Here is a tiny trained network, its code and every weight. The questions are about switching its units off for an input and a class, where a switched-off unit gives its printed mean instead of its output.

import numpy as np


def w(rows, s, z=0):
    codes = np.array(rows[::2]) - 128.0
    scale = np.full(codes.shape[1], s)
    scale[-1] = z or s
    return codes * scale


def f(y):
    return y / 2 * (1 + np.tanh(0.7978845608 * (y + 0.044715 * y**3)))


def log_softmax(a):
    a = a - a.max(-1, keepdims=True)
    return a - np.log(np.exp(a).sum(-1, keepdims=True))


def net(x, mask):
    res = np.array(x, float).reshape(1, 7) / 4 @ E
    y = f(res @ A[0][:, :-1].T + A[0][:, -1])
    res = res + np.where(mask, y, B[0][:, -1]) @ B[0][:, :-1]
    return log_softmax(res[-1] @ U[:, :-1].T + U[:, -1])


A, B = {}, {}
E = w([
[148,72,195,63,135],'x0',
[16,164,110,184,81],'x1',
[228,190,180,122,120],'x2',
[116,153,184,88,202],'x3',
[103,167,112,28,201],'x4',
[129,206,191,245,96],'x5',
[254,165,41,93,126],'x6',
],0.0088)
A[0] = w([
[99,54,74,128,67,248],'neuron 1',
[146,116,139,175,110,255],'neuron 2',
[212,187,110,129,93,191],'neuron 3',
[107,112,220,206,75,158],'neuron 4',
[102,88,139,54,184,196],'neuron 5',
[101,255,114,119,184,207],'neuron 6',
],0.014,0.0043)
B[0] = w([
[106,115,72,171,181,220],'neuron 1',
[37,169,152,79,185,191],'neuron 2',
[135,245,92,45,131,242],'neuron 3',
[60,127,217,110,154,253],'neuron 4',
[215,47,115,121,124,246],'neuron 5',
[186,141,166,188,34,240],'neuron 6',
],0.012)
U = w([
[173,209,95,46,119,141],'0',
[166,121,161,232,25,54],'1',
[214,9,103,73,137,250],'2',
[75,71,32,232,154,104],'3',
[65,101,215,134,158,124],'4',
],0.011,0.0016)

Each question gives the input, the list of numbers given to net, and the class t.
The units are the neurons (one row each of A and B). Each row of codes is followed by its name. A weight is (code - 128) times the scale printed after its matrix; where a second scale follows, it is the last column's (A, B and U).
mask holds one flag per neuron, in row order. A switched-off neuron (its flag False) gives its mean, the last column of its row in B, instead of its output. The means were averaged over made-up inputs and are rounded, as every weight is.
A unit's drop is (log p(t) with every unit on - log p(t) with that unit switched off) / (log p(t) with every unit on - log p(t) with every unit switched off).
The circuit of an input: a set's keep is (log p(t) with only the set's units on - log p(t) with every unit switched off) / (log p(t) with every unit on - log p(t) with every unit switched off). Starting from all 6 units, units are removed one at a time, each time the one whose removal leaves the highest keep (on an exact tie, the one counted first), for as long as the keep stays at least 0.8.
circuit, biggest first: the units of the circuit, biggest drop first
top k neurons: the k neurons with the biggest drops, biggest first
drop of u: that unit's drop, to one decimal
input [-4,-1,-2,4,1,-5,6], class 2: circuit, biggest first : [neuron 5]
input [-5,-5,3,8,0,-2,-2], class 2: circuit, biggest first : [neuron 5; neuron 3]
input [-7,-5,-6,6,-1,5,0], class 1: top 2 neurons : [neuron 6; neuron 3]
input [-8,0,-4,5,1,-5,-8], class 3: top 2 neurons : [neuron 1; neuron 3]
input [-2,2,-8,-3,6,-5,5], class 2: top 2 neurons : [neuron 5; neuron 2]
input [1,8,-1,4,7,3,-6], class 1: top 2 neurons : [neuron 6; neuron 2]
input [3,6,1,-1,0,-2,-1], class 3: circuit, biggest first : [neuron 3; neuron 4; neuron 1]
input [-1,0,0,3,-3,6,3], class 0: top 2 neurons : [neuron 3; neuron 1]
input [2,1,-2,-8,-4,-1,1], class 3: drop of neuron 1 : 0.4
input [3,8,-7,-2,1,5,6], class 3: drop of neuron 1 : 0.2
input [6,-3,-7,8,6,-2,-8], class 2: drop of neuron 5 : 0.1
